Here is a tiny trained network, its code and every weight. The questions are about switching its units off for an input and a target symbol, where a switched-off unit gives its printed mean instead of its output.

import numpy as np


def w(rows, s, z=0):
    codes = np.array(rows[::2]) - 128.0
    scale = np.full(codes.shape[1], s)
    scale[-1] = z or s
    return codes * scale


def f(y):
    return y / 2 * (1 + np.tanh(0.7978845608 * (y + 0.044715 * y**3)))


def softmax(a):
    e = np.exp(a - a.max(-1, keepdims=True))
    return e / e.sum(-1, keepdims=True)


def log_softmax(a):
    a = a - a.max(-1, keepdims=True)
    return a - np.log(np.exp(a).sum(-1, keepdims=True))


def net(x, mask):
    ids = ['αδεζηλμπστφψω'.index(c) for c in x.split()]
    T = len(ids)
    res = E[ids] + P[:T]
    u = 0
    for l in range(2):
        q, k, v = (res @ M[l].T for M in (Q, K, V))
        z = softmax(np.where(np.tri(T) > 0, q @ k.T / 4**0.5, -1e9)) @ v
        res = res + np.where(mask[u], z, O[l][:, -1]) @ O[l][:, :-1]
        u += 1
        y = f(res @ A[l][:, :-1].T + A[l][:, -1])
        res = res + np.where(mask[u : u + 16], y, B[l][:, -1]) @ B[l][:, :-1]
        u += 16
    return log_softmax(res[-1] @ U[:, :-1].T + U[:, -1])


Q, K, V, O, A, B = {}, {}, {}, {}, {}, {}
E = w([
[135,85,94,145],'α',
[42,146,142,136],'δ',
[187,120,98,118],'ε',
[40,110,116,154],'ζ',
[135,179,185,63],'η',
[66,67,86,185],'λ',
[191,153,173,46],'μ',
[197,186,128,239],'π',
[105,233,196,170],'σ',
[146,124,136,91],'τ',
[102,131,140,112],'φ',
[214,99,80,243],'ψ',
[71,250,243,120],'ω',
],0.016)
P = w([
[139,153,83,141],'0',
[148,104,200,111],'1',
[102,198,60,165],'2',
[147,100,209,116],'3',
[95,220,29,155],'4',
[146,99,218,120],'5',
[58,229,12,120],'6',
[157,104,231,123],'7',
[46,222,1,83],'8',
[167,114,238,127],'9',
],0.0099)
Q[0] = w([
[132,187,52,156],'0.h1',
[144,136,93,73],'0.h1',
[171,156,2,45],'0.h1',
[77,127,94,209],'0.h1',
],0.0082)
K[0] = w([
[100,113,96,6],'0.h1',
[107,140,57,72],'0.h1',
[126,38,118,106],'0.h1',
[116,141,85,165],'0.h1',
],0.013)
V[0] = w([
[113,13,120,73],'0.h1',
[104,103,32,18],'0.h1',
[30,106,148,22],'0.h1',
[158,152,217,253],'0.h1',
],0.0052)
O[0] = w([
[143,104,75,88,4],'0.h1',
[137,175,7,2,59],'0.h1',
[72,138,132,150,123],'0.h1',
[234,200,114,90,200],'0.h1',
],0.0078,0.0022)
A[0] = w([
[100,206,112,127,172],'0.n1',
[122,70,181,158,148],'0.n2',
[181,83,88,175,52],'0.n3',
[82,124,151,148,86],'0.n4',
[183,51,159,130,128],'0.n5',
[227,132,180,82,178],'0.n6',
[79,117,109,94,3],'0.n7',
[132,174,137,173,160],'0.n8',
[175,89,118,146,122],'0.n9',
[177,37,159,111,157],'0.n10',
[37,171,69,243,87],'0.n11',
[120,21,247,184,36],'0.n12',
[144,152,24,150,102],'0.n13',
[150,162,216,113,154],'0.n14',
[147,167,125,76,107],'0.n15',
[196,180,138,137,73],'0.n16',
],0.012,0.0042)
B[0] = w([
[1,118,164,4,195],'0.n1',
[151,87,183,168,182],'0.n2',
[104,121,137,94,142],'0.n3',
[139,142,153,139,147],'0.n4',
[86,219,138,135,168],'0.n5',
[92,67,126,195,210],'0.n6',
[124,147,119,113,131],'0.n7',
[121,122,140,89,178],'0.n8',
[63,166,168,113,140],'0.n9',
[94,213,110,207,170],'0.n10',
[100,87,76,75,254],'0.n11',
[188,65,164,160,234],'0.n12',
[166,102,145,102,190],'0.n13',
[181,94,60,138,223],'0.n14',
[155,120,99,113,142],'0.n15',
[93,136,150,148,163],'0.n16',
],0.008,0.0092)
Q[1] = w([
[88,106,47,143],'1.h1',
[49,139,106,2],'1.h1',
[155,39,198,29],'1.h1',
[71,94,191,238],'1.h1',
],0.0079)
K[1] = w([
[162,204,136,68],'1.h1',
[189,143,82,117],'1.h1',
[166,114,197,27],'1.h1',
[217,102,248,255],'1.h1',
],0.0056)
V[1] = w([
[3,133,226,143],'1.h1',
[53,203,151,159],'1.h1',
[113,120,75,175],'1.h1',
[57,82,2,71],'1.h1',
],0.011)
O[1] = w([
[49,82,139,153,254],'1.h1',
[96,119,206,164,104],'1.h1',
[155,246,95,191,145],'1.h1',
[82,123,77,184,168],'1.h1',
],0.011,0.0085)
A[1] = w([
[133,116,106,151,172],'1.n1',
[212,60,99,140,149],'1.n2',
[111,126,57,68,235],'1.n3',
[45,144,105,54,86],'1.n4',
[159,76,170,106,29],'1.n5',
[134,223,160,162,248],'1.n6',
[107,121,24,136,102],'1.n7',
[157,3,85,106,243],'1.n8',
[64,64,123,57,121],'1.n9',
[113,231,84,92,46],'1.n10',
[175,187,110,191,130],'1.n11',
[144,126,154,159,176],'1.n12',
[101,126,116,186,253],'1.n13',
[53,107,192,154,48],'1.n14',
[119,134,117,73,157],'1.n15',
[103,84,139,29,120],'1.n16',
],0.012,0.0047)
B[1] = w([
[140,113,149,208,154],'1.n1',
[165,179,148,162,176],'1.n2',
[174,109,198,124,209],'1.n3',
[206,198,123,193,226],'1.n4',
[83,196,163,104,186],'1.n5',
[165,148,72,21,148],'1.n6',
[139,168,223,81,251],'1.n7',
[133,46,102,121,206],'1.n8',
[199,98,99,55,218],'1.n9',
[101,140,59,2,151],'1.n10',
[110,184,79,35,140],'1.n11',
[67,113,130,116,162],'1.n12',
[63,167,88,160,207],'1.n13',
[123,79,161,118,203],'1.n14',
[162,114,116,161,135],'1.n15',
[136,104,79,173,162],'1.n16',
],0.0073,0.026)
U = w([
[88,94,162,232,159],'α',
[77,55,129,63,74],'δ',
[228,67,89,228,118],'ε',
[49,196,130,102,162],'ζ',
[83,123,153,85,141],'η',
[151,88,165,97,120],'λ',
[120,190,159,245,204],'μ',
[138,111,146,158,219],'π',
[72,65,134,97,184],'σ',
[175,124,170,137,160],'τ',
[143,171,179,105,2],'φ',
[200,144,97,143,137],'ψ',
[91,117,185,89,137],'ω',
],0.012,0.0057)

Each question gives the input, a string of symbols that net reads in full, and the target symbol t.
The units are the heads (4 rows each of Q, K, V and O) and the neurons (one row each of A and B). Each row of codes is followed by its name. A weight is (code - 128) times the scale printed after its matrix; where a second scale follows, it is the last column's (O, A, B and U).
mask holds one flag per unit, layer by layer, with each layer's heads first. A switched-off unit (its flag False) gives its mean, the last column of its rows in O or B, instead of its output. The means were averaged over made-up inputs and are rounded, as every weight is.
A unit's drop is (log p(t) with every unit on - log p(t) with that unit switched off) / (log p(t) with every unit on - log p(t) with every unit switched off).
The circuit of an input: a set's keep is (log p(t) with only the set's units on - log p(t) with every unit switched off) / (log p(t) with every unit on - log p(t) with every unit switched off). Starting from the 12 units with the biggest drops (on a tie, the unit counted first), units are removed one at a time, each time the one whose removal leaves the highest keep (on an exact tie, the one counted first), for as long as the keep stays at least 0.8.
units of the circuit, in order: the units of the circuit, biggest drop first
most important unit: the unit with the biggest drop
top k neurons: the k neurons with the biggest drops, biggest first
top k neurons in layer l: the k neurons of layer l with the biggest drops, biggest first
input λ μ φ δ, target δ: units of the circuit, in order => [1.n7 1.h1]
input λ μ λ η ε ζ δ, target ψ: top 3 neurons in layer 1 => [1.n4 1.n9 1.n16]
input π φ ζ λ, target φ: units of the circuit, in order => [1.h1 0.h1 1.n5 0.n5]
input σ μ ψ ε ε ζ η λ ε, target ε: top 2 neurons => [0.n1 0.n13]
input ε η ε ε α, target ψ: units of the circuit, in order => [1.h1]
input σ τ ζ η η ε λ ε η, target ζ: top 3 neurons => [0.n11 1.n10 0.n12]
input α δ η ε η ε σ, target ε: top 4 neurons in layer 1 => [1.n4 1.n9 1.n16 1.n5]
input α ζ ε λ σ σ σ τ ε, target σ: units of the circuit, in order => [1.h1 0.n11 0.n1 1.n9]
input ε δ π λ α φ η ε μ δ, target φ: top 4 neurons => [1.n5 0.n1 0.n14 0.n11]
input μ ζ η λ ω, target ε: top 3 neurons in layer 0 => [0.n1 0.n11 0.n6]
input η ε λ η σ ζ, target τ: units of the circuit, in order => [1.h1 0.h1 0.n1 0.n12]
input λ η η λ λ α η, target ζ: units of the circuit, in order => [0.n11 1.h1 1.n10]
input ζ ε λ, target μ: top 2 neurons => [0.n6 0.n14]
input ζ λ λ λ, target α: most important unit => 0.n14
input σ λ ε λ λ λ, target τ: top 3 neurons => [0.n12 0.n1 1.n2]
input λ μ δ λ ζ, target α: top 2 neurons in layer 0 => [0.n6 0.n11]
input φ η λ ζ, target σ: units of the circuit, in order => [1.n4 1.n7]
input ε η μ ω ε ζ ζ ε φ, target μ: units of the circuit, in order => [1.h1 0.n11 0.n12 0.n6]
input η ζ λ, target ε: top 3 neurons => [0.n11 1.n4 0.n10]
input π τ δ ε λ λ λ ε μ ε, target φ: top 3 neurons => [0.n1 0.n12 0.n10]
input ε λ μ ε σ η λ δ ε, target ζ: top 3 neurons in layer 0 => [0.n11 0.n12 0.n2]
input λ λ σ, target ζ: top neuron => [1.n10]
input λ η λ λ, target α: top 3 neurons => [0.n1 1.n9 0.n14]
input η λ ε ε λ, target ψ: top 3 neurons in layer 1 => [1.n4 1.n7 1.n14]
input α η ε μ λ ε λ, target ζ: top 4 neurons => [1.n7 0.n6 1.n10 0.n12]
input ζ π σ δ τ η ε μ μ ψ, target ω: top 3 neurons => [0.n9 0.n5 0.n16]
input η π λ τ λ α ζ ε, target φ: top 2 neurons in layer 0 => [0.n14 0.n1]
input λ η ψ δ λ α, target ω: top 2 neurons => [1.n4 0.n5]
